Here is a tiny trained network, its code and every weight. The questions are about switching its units off for an input and a target symbol, where a switched-off unit gives its printed mean instead of its output.

import numpy as np


def w(rows, s, z=0):
    codes = np.array(rows[::2]) - 128.0
    scale = np.full(codes.shape[1], s)
    scale[-1] = z or s
    return codes * scale


def norm(h):
    return h / np.sqrt((h * h).mean(-1, keepdims=True) + 1e-5)


def f(y):
    return np.maximum(y, 0)


def softmax(a):
    e = np.exp(a - a.max(-1, keepdims=True))
    return e / e.sum(-1, keepdims=True)


def log_softmax(a):
    a = a - a.max(-1, keepdims=True)
    return a - np.log(np.exp(a).sum(-1, keepdims=True))


def net(x, mask):
    ids = ['ΘΦαβγδεζηλμπ'.index(c) for c in x.split()]
    T = len(ids)
    res = E[ids] + P[:T]
    r = norm(res)
    for j in range(3):
        rows = slice(4 * j, 4 * j + 4)
        q, k, v = (r @ M[0][rows].T for M in (Q, K, V))
        z = softmax(np.where(np.tri(T) > 0, q @ k.T / 4**0.5, -1e9)) @ v
        o = O[0][rows]
        res = res + np.where(mask[j], z, o[:, -1]) @ o[:, :-1]
    y = f(norm(res) @ A[0][:, :-1].T + A[0][:, -1])
    res = res + np.where(mask[3:7], y, B[0][:, -1]) @ B[0][:, :-1]
    return log_softmax(norm(res)[-1] @ U[:, :-1].T + U[:, -1])


Q, K, V, O, A, B = {}, {}, {}, {}, {}, {}
E = w([
[110,185,165],'Θ',
[211,179,116],'Φ',
[31,2,32],'α',
[135,104,130],'β',
[136,104,129],'γ',
[117,207,152],'δ',
[143,111,106],'ε',
[186,158,82],'ζ',
[103,105,120],'η',
[147,228,76],'λ',
[217,91,112],'μ',
[112,166,159],'π',
],0.008)
P = w([
[188,42,33],'0',
[63,93,194],'1',
[218,178,2],'2',
[68,28,254],'3',
[178,195,5],'4',
[134,36,226],'5',
[136,179,67],'6',
[183,104,152],'7',
[143,157,106],'8',
[192,102,136],'9',
],0.0028)
Q[0] = w([
[161,76,105],'H1',
[117,146,51],'H1',
[68,114,254],'H1',
[163,37,216],'H1',
[123,232,144],'H2',
[124,95,167],'H2',
[103,53,151],'H2',
[120,39,149],'H2',
[129,66,86],'H3',
[79,158,154],'H3',
[106,58,150],'H3',
[100,152,181],'H3',
],0.0084)
K[0] = w([
[79,148,155],'H1',
[142,107,232],'H1',
[131,226,2],'H1',
[39,179,68],'H1',
[197,219,106],'H2',
[128,119,179],'H2',
[80,97,179],'H2',
[89,43,204],'H2',
[190,141,164],'H3',
[123,66,95],'H3',
[215,151,123],'H3',
[126,90,70],'H3',
],0.0076)
V[0] = w([
[199,189,216],'H1',
[235,129,201],'H1',
[2,117,118],'H1',
[124,13,189],'H1',
[189,77,101],'H2',
[142,183,143],'H2',
[112,46,110],'H2',
[213,83,119],'H2',
[101,129,241],'H3',
[143,224,132],'H3',
[158,91,32],'H3',
[249,130,155],'H3',
],0.0052)
O[0] = w([
[212,41,84,3],'H1',
[253,103,117,71],'H1',
[6,66,158,152],'H1',
[134,87,233,201],'H1',
[62,134,144,181],'H2',
[137,178,107,62],'H2',
[82,70,105,223],'H2',
[33,103,188,162],'H2',
[85,60,68,28],'H3',
[24,157,189,53],'H3',
[205,178,151,243],'H3',
[170,32,183,134],'H3',
],0.005,0.0017)
A[0] = w([
[166,116,132,85],'N1',
[90,118,164,251],'N2',
[156,245,187,139],'N3',
[167,254,180,92],'N4',
],0.0071,0.0029)
B[0] = w([
[133,114,187,141],'N1',
[216,181,143,252],'N2',
[234,217,16,236],'N3',
[199,223,4,233],'N4',
],0.0038,0.0042)
U = w([
[238,250,100,253],'Θ',
[208,72,224,31],'Φ',
[197,244,50,162],'α',
[41,43,34,95],'β',
[94,108,54,47],'γ',
[113,1,36,170],'δ',
[212,151,110,102],'ε',
[152,196,39,152],'ζ',
[74,183,160,28],'η',
[201,82,212,19],'λ',
[15,190,245,242],'μ',
[226,114,168,85],'π',
],0.0084,0.0055)

Each question gives the input, a string of symbols that net reads in full, and the target symbol t.
The units are the heads (4 rows each of Q, K, V and O) and the neurons (one row each of A and B). Each row of codes is followed by its name. A weight is (code - 128) times the scale printed after its matrix; where a second scale follows, it is the last column's (O, A, B and U).
mask holds one flag per unit, heads first, then neurons. A switched-off unit (its flag False) gives its mean, the last column of its rows in O or B, instead of its output. The means were averaged over made-up inputs and are rounded, as every weight is.
A unit's drop is (log p(t) with every unit on - log p(t) with that unit switched off) / (log p(t) with every unit on - log p(t) with every unit switched off).
The circuit of an input: a set's keep is (log p(t) with only the set's units on - log p(t) with every unit switched off) / (log p(t) with every unit on - log p(t) with every unit switched off). Starting from all 7 units, units are removed one at a time, each time the one whose removal leaves the highest keep (on an exact tie, the one counted first), for as long as the keep stays at least 0.8.
circuit, biggest first: the units of the circuit, biggest drop first
top k neurons: the k neurons with the biggest drops, biggest first
which heads matter: for each layer, one digit per head in row order, 1 if its drop is at least 0.15 and else 0, layers parted by /
drop when u is switched off: that unit's drop, to one decimal
input η η π ε β γ η η, target μ: which heads matter : 100
input β β π η γ, target μ: circuit, biggest first : (H1 N3 H2)
input γ η Θ π γ, target δ: which heads matter : 101
input ε η η δ η π π ε, target δ: which heads matter : 001
input Φ Φ γ η β, target μ: circuit, biggest first : (H1 H2 N3)
input γ η π η η π η, target δ: which heads matter : 111
input π η η, target μ: circuit, biggest first : (H1)
input η Θ β, target β: circuit, biggest first : (H3 N3 N4)
input γ λ η ε, target μ: top 3 neurons : (N3 N4 N2)
input η η η β, target μ: top 2 neurons : (N4 N3)
input η η γ, target μ: drop when H3 is switched off : 0.0
input Φ η β β η ε, target μ: drop when N3 is switched off : 0.4
input η Θ η, target β: drop when H3 is switched off : 0.1
